Below are the code and all the weights of a small trained network. Each question names an input and a class and asks about switching units off, where a switched-off unit gives its printed mean instead of its output.

import numpy as np


def w(rows, s, z=0):
    codes = np.array(rows[::2]) - 128.0
    scale = np.full(codes.shape[1], s)
    scale[-1] = z or s
    return codes * scale


def norm(h):
    return h / np.sqrt((h * h).mean(-1, keepdims=True) + 1e-5)


def f(y):
    return y / 2 * (1 + np.tanh(0.7978845608 * (y + 0.044715 * y**3)))


def log_softmax(a):
    a = a - a.max(-1, keepdims=True)
    return a - np.log(np.exp(a).sum(-1, keepdims=True))


def net(x, mask):
    res = np.array(x, float).reshape(1, 6) / 4 @ E
    u = 0
    for l in range(2):
        y = f(norm(res) @ A[l][:, :-1].T + A[l][:, -1])
        res = res + np.where(mask[u : u + 3], y, B[l][:, -1]) @ B[l][:, :-1]
        u += 3
    return log_softmax(norm(res)[-1] @ U[:, :-1].T + U[:, -1])


A, B = {}, {}
E = w([
[66,86,175,57,213,45,177,150,46],'x0',
[156,128,217,28,206,141,125,140,176],'x1',
[95,152,89,136,119,84,179,79,254],'x2',
[162,222,87,165,168,146,119,71,14],'x3',
[167,150,61,116,131,91,208,47,107],'x4',
[63,108,107,119,154,113,98,181,97],'x5',
],0.0081)
A[0] = w([
[182,198,130,182,213,132,52,26,185,221],'0.n0',
[231,124,103,61,165,103,90,45,84,176],'0.n1',
[64,175,111,192,197,255,60,108,176,249],'0.n2',
],0.0053,0.0019)
B[0] = w([
[96,254,51,147,101,66,134,189,170,251],'0.n0',
[118,147,144,87,133,157,174,102,81,208],'0.n1',
[159,169,166,155,167,77,93,144,123,252],'0.n2',
],0.015,0.0033)
A[1] = w([
[193,123,144,110,2,132,118,214,89,250],'1.n0',
[107,34,172,3,93,56,180,153,202,253],'1.n1',
[114,111,73,131,76,57,235,20,233,134],'1.n2',
],0.0051,0.0025)
B[1] = w([
[2,19,102,10,186,90,27,180,230,184],'1.n0',
[222,66,192,155,161,208,125,69,113,254],'1.n1',
[160,96,147,103,41,88,145,143,149,220],'1.n2',
],0.0089,0.0051)
U = w([
[129,53,201,58,254,204,114,139,124,250],'0',
[190,27,159,100,78,128,205,72,203,12],'1',
[88,185,121,165,196,93,86,163,143,89],'2',
[138,193,73,94,118,165,227,67,46,139],'3',
[32,49,80,164,163,150,180,118,79,3],'4',
[63,51,98,163,141,177,48,178,155,62],'5',
[155,215,94,129,92,140,137,114,248,84],'6',
],0.0081,0.0033)

Each question gives the input, the list of numbers given to net, and the class t.
The units are the neurons (one row each of A and B). Each row of codes is followed by its name. A weight is (code - 128) times the scale printed after its matrix; where a second scale follows, it is the last column's (A, B and U).
mask holds one flag per neuron, layer by layer. A switched-off neuron (its flag False) gives its mean, the last column of its row in B, instead of its output. The means were averaged over made-up inputs and are rounded, as every weight is.
A unit's drop is (log p(t) with every unit on - log p(t) with that unit switched off) / (log p(t) with every unit on - log p(t) with every unit switched off).
The circuit of an input: a set's keep is (log p(t) with only the set's units on - log p(t) with every unit switched off) / (log p(t) with every unit on - log p(t) with every unit switched off). Starting from all 6 units, units are removed one at a time, each time the one whose removal leaves the highest keep (on an exact tie, the one counted first), for as long as the keep stays at least 0.8.
units of the circuit, in order: the units of the circuit, biggest drop first
unit that matters most: the unit with the biggest drop
k most important neurons: the k neurons with the biggest drops, biggest first
drop when u is switched off: that unit's drop, to one decimal
input [-3,-2,-2,3,-3,-3], class 2: unit that matters most	0.n2
input [-8,-4,-6,-4,3,0], class 5: 2 most important neurons	[1.n0; 0.n0]
input [-3,6,0,3,-2,8], class 2: 2 most important neurons	[1.n1; 0.n2]
input [3,-2,8,-1,4,8], class 1: units of the circuit, in order	[0.n0; 1.n2]
input [4,-4,3,1,1,-5], class 1: 3 most important neurons	[1.n2; 0.n2; 0.n0]
input [-7,-8,-2,-3,4,-1], class 5: 3 most important neurons	[1.n0; 0.n0; 0.n1]
input [-6,2,-5,3,-7,-5], class 2: 2 most important neurons	[0.n2; 0.n0]
input [1,3,1,4,-5,-5], class 2: 2 most important neurons	[0.n2; 1.n2]
input [-6,7,3,0,-7,0], class 2: drop when 1.n1 is switched off	0.1
input [-5,5,5,8,-1,0], class 2: drop when 1.n1 is switched off	0.1
input [8,-6,5,-6,2,3], class 1: drop when 1.n1 is switched off	0.2
